Below is a small trained network, with its code and all its weights. Each question gives an input and a class and asks what happens when units are switched off, that is, made to give their printed mean instead of their output.

import numpy as np


def w(rows, s, z=0):
    codes = np.array(rows[::2]) - 128.0
    scale = np.full(codes.shape[1], s)
    scale[-1] = z or s
    return codes * scale


def f(y):
    return np.maximum(y, 0)


def log_softmax(a):
    a = a - a.max(-1, keepdims=True)
    return a - np.log(np.exp(a).sum(-1, keepdims=True))


def net(x, mask):
    res = np.array(x, float).reshape(1, 5) / 4 @ E
    y = f(res @ A[0][:, :-1].T + A[0][:, -1])
    res = res + np.where(mask, y, B[0][:, -1]) @ B[0][:, :-1]
    return log_softmax(res[-1] @ U[:, :-1].T + U[:, -1])


A, B = {}, {}
E = w([
[128,129,130,128,129,130],'x0',
[120,83,55,54,179,199],'x1',
[158,254,123,111,105,199],'x2',
[198,69,195,100,73,185],'x3',
[64,135,130,46,64,87],'x4',
],0.0083)
A[0] = w([
[185,118,125,211,197,167,128],'N1',
[135,175,173,171,95,101,56],'N2',
[152,87,135,174,177,124,122],'N3',
[165,99,174,104,80,157,135],'N4',
[134,155,174,172,96,83,109],'N5',
[75,178,88,161,157,65,110],'N6',
[127,100,66,83,174,169,4],'N7',
[69,155,79,155,164,72,141],'N8',
[77,97,134,51,66,78,124],'N9',
[127,165,170,181,99,88,61],'N10',
[173,102,127,194,196,156,108],'N11',
[121,102,72,86,179,164,14],'N12',
[137,150,169,188,104,83,24],'N13',
[97,57,146,117,140,86,120],'N14',
[104,1,132,156,173,71,27],'N15',
[165,80,195,103,87,147,101],'N16',
[131,131,76,75,163,187,22],'N17',
[160,76,168,106,76,148,140],'N18',
[88,125,122,63,86,111,89],'N19',
[178,194,114,137,136,188,127],'N20',
[160,102,186,116,78,154,32],'N21',
],0.0091,0.0025)
B[0] = w([
[161,133,80,98,72,31,232],'N1',
[128,71,191,74,156,118,194],'N2',
[135,202,107,130,65,62,193],'N3',
[186,144,79,155,181,157,211],'N4',
[158,71,164,84,151,108,204],'N5',
[207,125,85,141,197,168,213],'N6',
[131,66,197,67,136,79,177],'N7',
[203,135,88,140,197,153,212],'N8',
[198,150,62,112,86,36,221],'N9',
[150,62,185,77,146,113,197],'N10',
[180,149,69,95,57,10,212],'N11',
[152,66,195,68,136,78,175],'N12',
[149,49,183,70,136,86,193],'N13',
[115,228,181,138,105,136,211],'N14',
[67,254,243,132,139,220,253],'N15',
[193,139,90,147,185,143,220],'N16',
[120,87,225,57,141,113,179],'N17',
[186,148,89,154,183,152,218],'N18',
[163,166,94,117,85,63,184],'N19',
[92,200,181,112,96,140,214],'N20',
[205,134,75,147,204,169,193],'N21',
],0.0072,0.0068)
U = w([
[130,2,208,76,155,105,84],'0',
[128,127,111,141,129,126,255],'1',
[171,133,57,164,240,152,72],'2',
[99,231,198,134,93,160,127],'3',
[146,132,54,124,18,57,66],'4',
[68,73,109,198,107,171,151],'5',
[38,44,104,204,96,174,79],'6',
],0.0089)

Each question gives the input, the list of numbers given to net, and the class t.
The units are the neurons (one row each of A and B). Each row of codes is followed by its name. A weight is (code - 128) times the scale printed after its matrix; where a second scale follows, it is the last column's (A, B and U).
mask holds one flag per neuron, in row order. A switched-off neuron (its flag False) gives its mean, the last column of its row in B, instead of its output. The means were averaged over made-up inputs and are rounded, as every weight is.
A unit's drop is (log p(t) with every unit on - log p(t) with that unit switched off) / (log p(t) with every unit on - log p(t) with every unit switched off).
The circuit of an input: a set's keep is (log p(t) with only the set's units on - log p(t) with every unit switched off) / (log p(t) with every unit on - log p(t) with every unit switched off). Starting from the 12 units with the biggest drops (on a tie, the unit counted first), units are removed one at a time, each time the one whose removal leaves the highest keep (on an exact tie, the one counted first), for as long as the keep stays at least 0.8.
circuit, biggest first: the units of the circuit, biggest drop first
most important unit: the unit with the biggest drop
top k neurons: the k neurons with the biggest drops, biggest first
drop when u is switched off: that unit's drop, to one decimal
input [4,-5,-3,2,-8], class 4: circuit, biggest first	(N11, N1)
input [1,7,-1,-1,-8], class 4: most important unit	N11
input [8,-8,-1,-4,-8], class 0: circuit, biggest first	(N13, N10)
input [-1,4,6,-3,-8], class 4: circuit, biggest first	(N1, N11)
input [2,2,3,-7,5], class 2: circuit, biggest first	(N6, N8)
input [3,-6,6,-2,-7], class 4: circuit, biggest first	(N1, N15)
input [-8,6,-6,-6,-6], class 1: top 3 neurons	(N15, N3, N11)
input [1,2,-5,3,-7], class 4: circuit, biggest first	(N11, N1)
input [2,-5,7,0,8], class 4: top 2 neurons	(N15, N9)
input [-2,-3,-5,-6,-8], class 4: top 3 neurons	(N11, N1, N3)
input [3,7,-8,2,1], class 3: top 2 neurons	(N15, N14)
input [6,-2,6,3,8], class 4: top 3 neurons	(N15, N9, N19)
input [0,-2,5,-5,4], class 2: top 2 neurons	(N6, N15)
input [1,2,-4,1,7], class 4: most important unit	N9
input [5,-5,-7,2,3], class 3: top 2 neurons	(N15, N14)
input [-4,4,-6,5,8], class 4: top 2 neurons	(N9, N19)
input [5,-4,-2,-7,3], class 2: top 2 neurons	(N6, N8)
input [7,-2,-6,-8,3], class 2: drop when N18 is switched off	-0.1
input [-2,8,-2,-6,-4], class 0: drop when N7 is switched off	0.2
input [7,-6,7,7,5], class 1: drop when N11 is switched off	-0.1
input [-5,6,8,-3,-2], class 3: circuit, biggest first	(N20)
input [4,-7,6,3,-5], class 0: drop when N2 is switched off	0.2
